Below is a small trained network, with its code and all its weights. Each question gives an input and a target symbol and asks what happens when units are switched off, that is, made to give their printed mean instead of their output.

import numpy as np


def w(rows, s, z=0):
    codes = np.array(rows[::2]) - 128.0
    scale = np.full(codes.shape[1], s)
    scale[-1] = z or s
    return codes * scale


def f(y):
    return np.maximum(y, 0)


def softmax(a):
    e = np.exp(a - a.max(-1, keepdims=True))
    return e / e.sum(-1, keepdims=True)


def log_softmax(a):
    a = a - a.max(-1, keepdims=True)
    return a - np.log(np.exp(a).sum(-1, keepdims=True))


def net(x, mask):
    ids = ['ΓΔΞΣαβελμπτφψ'.index(c) for c in x.split()]
    T = len(ids)
    res = E[ids] + P[:T]
    u = 0
    for l in range(2):
        q, k, v = (res @ M[l].T for M in (Q, K, V))
        z = softmax(np.where(np.tri(T) > 0, q @ k.T / 4**0.5, -1e9)) @ v
        res = res + np.where(mask[u], z, O[l][:, -1]) @ O[l][:, :-1]
        u += 1
        y = f(res @ A[l][:, :-1].T + A[l][:, -1])
        res = res + np.where(mask[u : u + 16], y, B[l][:, -1]) @ B[l][:, :-1]
        u += 16
    return log_softmax(res[-1] @ U[:, :-1].T + U[:, -1])


Q, K, V, O, A, B = {}, {}, {}, {}, {}, {}
E = w([
[56,94,103,59,142,122],'Γ',
[55,95,105,57,160,139],'Δ',
[176,157,85,140,140,172],'Ξ',
[144,174,101,153,202,248],'Σ',
[147,68,114,94,222,22],'α',
[31,95,117,45,201,169],'β',
[112,104,87,194,108,184],'ε',
[168,148,121,161,54,93],'λ',
[52,109,104,38,207,226],'μ',
[149,86,85,197,171,248],'π',
[109,66,126,194,88,136],'τ',
[174,176,187,116,227,98],'φ',
[151,147,190,121,102,61],'ψ',
],0.014)
P = w([
[89,231,74,177,157,20],'0',
[63,235,104,146,126,66],'1',
[68,208,119,129,125,87],'2',
[70,181,138,113,120,109],'3',
[79,155,153,105,110,126],'4',
[88,127,169,90,107,138],'5',
[99,101,183,81,103,152],'6',
[104,75,203,72,99,165],'7',
[114,51,216,60,95,177],'8',
[126,27,226,52,92,187],'9',
[137,2,244,46,83,200],'10',
],0.0056)
Q[0] = w([
[168,57,74,140,129,72],'0.h0',
[127,201,217,175,73,144],'0.h0',
[163,136,115,250,132,151],'0.h0',
[28,106,155,79,86,170],'0.h0',
],0.02)
K[0] = w([
[158,80,63,67,137,110],'0.h0',
[94,196,117,100,49,108],'0.h0',
[105,180,3,168,129,100],'0.h0',
[182,67,215,107,60,173],'0.h0',
],0.02)
V[0] = w([
[87,187,197,75,75,26],'0.h0',
[185,147,214,199,174,116],'0.h0',
[116,121,43,38,2,141],'0.h0',
[116,51,107,211,1,118],'0.h0',
],0.0043)
O[0] = w([
[131,27,137,213,204,141,156],'0.h0',
[114,87,83,123,121,144,123],'0.h0',
[210,143,102,99,128,66,59],'0.h0',
[205,123,2,38,142,47,3],'0.h0',
],0.0057,0.0022)
A[0] = w([
[148,200,199,149,140,5,93],'0.n0',
[146,134,215,72,112,197,95],'0.n1',
[220,215,108,66,148,144,45],'0.n2',
[212,157,152,144,31,82,35],'0.n3',
[186,161,97,112,75,93,56],'0.n4',
[72,71,5,137,129,128,26],'0.n5',
[101,172,84,21,137,107,48],'0.n6',
[163,87,73,70,120,151,203],'0.n7',
[145,109,223,142,198,2,109],'0.n8',
[97,164,128,5,75,126,23],'0.n9',
[117,107,74,224,87,41,255],'0.n10',
[105,156,148,182,35,163,36],'0.n11',
[96,121,133,150,54,134,147],'0.n12',
[144,136,130,165,19,39,215],'0.n13',
[177,124,60,230,121,243,137],'0.n14',
[230,212,181,157,236,225,150],'0.n15',
],0.0086,0.0046)
B[0] = w([
[186,193,168,125,175,179,179],'0.n0',
[78,87,98,90,44,72,201],'0.n1',
[116,161,106,170,172,153,137],'0.n2',
[114,97,201,94,124,139,141],'0.n3',
[131,129,158,118,93,140,134],'0.n4',
[150,80,104,104,139,194,145],'0.n5',
[211,121,142,116,155,126,161],'0.n6',
[96,86,90,98,56,81,189],'0.n7',
[162,165,91,154,46,4,220],'0.n8',
[126,141,161,65,193,129,161],'0.n9',
[162,149,148,217,153,173,197],'0.n10',
[187,91,112,133,164,157,139],'0.n11',
[95,119,123,147,78,148,158],'0.n12',
[154,104,174,116,119,184,178],'0.n13',
[124,112,107,182,139,41,220],'0.n14',
[136,199,5,85,109,172,253],'0.n15',
],0.017,0.006)
Q[1] = w([
[128,202,99,146,74,254],'1.h0',
[123,202,222,21,110,145],'1.h0',
[123,15,205,189,118,182],'1.h0',
[239,181,193,175,74,63],'1.h0',
],0.023)
K[1] = w([
[144,204,111,138,74,242],'1.h0',
[136,159,213,2,60,113],'1.h0',
[123,23,179,215,105,186],'1.h0',
[223,198,210,170,134,36],'1.h0',
],0.023)
V[1] = w([
[106,121,22,82,82,95],'1.h0',
[155,79,144,100,100,131],'1.h0',
[158,254,60,197,252,134],'1.h0',
[86,87,69,72,44,98],'1.h0',
],0.006)
O[1] = w([
[171,100,254,183,150,199,253],'1.h0',
[126,184,90,129,136,127,91],'1.h0',
[124,45,205,96,65,131,255],'1.h0',
[160,128,193,180,168,176,186],'1.h0',
],0.0054,0.0097)
A[1] = w([
[114,144,123,151,109,195,177],'1.n0',
[44,151,153,170,116,155,2],'1.n1',
[155,161,183,103,196,171,51],'1.n2',
[128,126,141,128,151,118,87],'1.n3',
[109,126,125,110,94,132,174],'1.n4',
[105,82,124,106,222,134,99],'1.n5',
[133,118,105,177,109,141,118],'1.n6',
[145,193,39,140,129,112,158],'1.n7',
[180,148,74,151,88,105,37],'1.n8',
[157,127,119,67,195,99,72],'1.n9',
[151,125,140,156,92,203,82],'1.n10',
[179,142,89,130,145,136,247],'1.n11',
[201,255,80,238,247,155,157],'1.n12',
[59,155,177,84,158,106,130],'1.n13',
[103,162,9,117,136,92,41],'1.n14',
[156,167,26,152,79,134,78],'1.n15',
],0.013,0.0088)
B[1] = w([
[151,66,174,95,111,149,246],'1.n0',
[193,59,12,106,90,155,140],'1.n1',
[158,74,177,6,66,119,166],'1.n2',
[132,134,154,116,112,135,130],'1.n3',
[175,100,125,180,183,110,208],'1.n4',
[42,153,108,193,117,192,189],'1.n5',
[148,182,174,82,114,113,209],'1.n6',
[148,152,172,147,94,128,208],'1.n7',
[94,96,102,97,168,182,241],'1.n8',
[146,147,37,138,87,132,165],'1.n9',
[108,179,80,160,149,90,241],'1.n10',
[88,115,195,140,75,84,253],'1.n11',
[225,187,105,177,123,223,209],'1.n12',
[180,193,117,120,212,99,183],'1.n13',
[181,185,171,150,91,173,136],'1.n14',
[85,101,88,112,165,80,254],'1.n15',
],0.023,0.0094)
U = w([
[255,166,164,183,61,146,231],'Γ',
[127,121,146,119,129,58,255],'Δ',
[170,118,90,125,141,100,145],'Ξ',
[171,158,115,113,142,153,78],'Σ',
[160,154,125,121,145,165,95],'α',
[168,181,123,131,202,151,104],'β',
[153,166,112,122,144,157,92],'ε',
[148,164,114,125,145,162,103],'λ',
[184,122,185,51,147,191,99],'μ',
[215,172,90,67,107,128,37],'π',
[163,133,101,104,54,168,33],'τ',
[219,105,73,108,122,209,50],'φ',
[125,108,149,141,113,223,87],'ψ',
],0.0048,0.0056)

Each question gives the input, a string of symbols that net reads in full, and the target symbol t.
The units are the heads (4 rows each of Q, K, V and O) and the neurons (one row each of A and B). Each row of codes is followed by its name. A weight is (code - 128) times the scale printed after its matrix; where a second scale follows, it is the last column's (O, A, B and U).
mask holds one flag per unit, layer by layer, with each layer's heads first. A switched-off unit (its flag False) gives its mean, the last column of its rows in O or B, instead of its output. The means were averaged over made-up inputs and are rounded, as every weight is.
A unit's drop is (log p(t) with every unit on - log p(t) with that unit switched off) / (log p(t) with every unit on - log p(t) with every unit switched off).
The circuit of an input: a set's keep is (log p(t) with only the set's units on - log p(t) with every unit switched off) / (log p(t) with every unit on - log p(t) with every unit switched off). Starting from the 12 units with the biggest drops (on a tie, the unit counted first), units are removed one at a time, each time the one whose removal leaves the highest keep (on an exact tie, the one counted first), for as long as the keep stays at least 0.8.
units of the circuit, in order: the units of the circuit, biggest drop first
unit that matters most: the unit with the biggest drop
top k neurons: the k neurons with the biggest drops, biggest first
top k neurons in layer l: the k neurons of layer l with the biggest drops, biggest first
input τ τ Ξ Γ β μ λ Ξ, target Δ: top neuron in layer 1	(1.n12)
input Δ ψ φ Σ Δ, target φ: top 3 neurons in layer 0	(0.n8 0.n6 0.n14)
input π ψ τ λ φ μ, target φ: units of the circuit, in order	(0.h0 1.n1 1.n11 0.n8)
input τ β ψ φ ψ π α Ξ π Δ Δ, target π: units of the circuit, in order	(0.h0 0.n9 1.n9 0.n6)
input ψ Δ π Γ ψ Γ β α, target Γ: units of the circuit, in order	(1.h0 0.n8)
input ψ β ε Ξ Ξ, target Δ: units of the circuit, in order	(1.n12 0.n10 1.n15)
input α φ Γ, target φ: units of the circuit, in order	(0.h0 1.n1 1.n11 0.n8)
input Σ β φ Γ ψ ε φ β, target φ: units of the circuit, in order	(1.n1 0.h0 1.n11 0.n8)
input ε φ Γ Δ Ξ Δ Ξ Ξ τ Γ, target τ: top 3 neurons in layer 1	(1.n9 1.n5 1.n2)
input β Σ φ ψ Δ β, target ψ: top 2 neurons	(1.n5 0.n5)
input ψ μ π ε τ β Γ Γ τ, target Δ: top 2 neurons	(0.n8 1.n12)
input Γ τ Δ φ φ Ξ Γ τ, target Δ: units of the circuit, in order	(1.h0 1.n12 0.n10)
input Σ λ ψ ψ λ, target Δ: units of the circuit, in order	(1.h0 1.n15 1.n12 0.n10)
input Ξ Γ ψ ψ, target Δ: top 2 neurons in layer 0	(0.n0 0.n10)
input Ξ μ α Ξ Γ Ξ μ ε α μ β, target μ: top 2 neurons	(0.n14 0.n1)
input ψ β τ τ τ φ Ξ β β, target β: unit that matters most	1.n13
input π φ Δ ε φ Δ Γ ε λ μ Δ, target μ: top 2 neurons	(0.n1 1.n2)
input Σ φ φ Δ α Δ Ξ ψ μ, target ψ: top 2 neurons	(1.n5 0.n8)
input λ π Δ, target π: top 2 neurons	(1.n9 0.n9)
input λ μ Γ φ μ Γ φ φ λ ψ Δ, target ψ: unit that matters most	0.h0
input Σ Γ Σ Σ α α Γ β Γ, target β: top 4 neurons	(0.n15 1.n13 0.n9 0.n8)
input Ξ μ τ Γ, target τ: top 2 neurons in layer 0	(0.n6 0.n9)
input τ φ π φ λ ψ λ Γ Ξ β, target β: top 2 neurons	(0.n1 1.n13)
input Δ μ Δ Δ φ β ψ Γ, target ψ: top 4 neurons	(0.n8 1.n5 0.n5 0.n7)
input α φ Σ Σ, target Δ: top 2 neurons in layer 0	(0.n1 0.n15)
input φ ψ φ Σ π Ξ μ β, target μ: top 3 neurons	(1.n2 0.n7 0.n14)
input φ ψ μ μ φ λ μ τ ε μ, target τ: unit that matters most	1.h0
input φ α Ξ β Γ, target β: top 3 neurons	(0.n15 1.n13 0.n8)
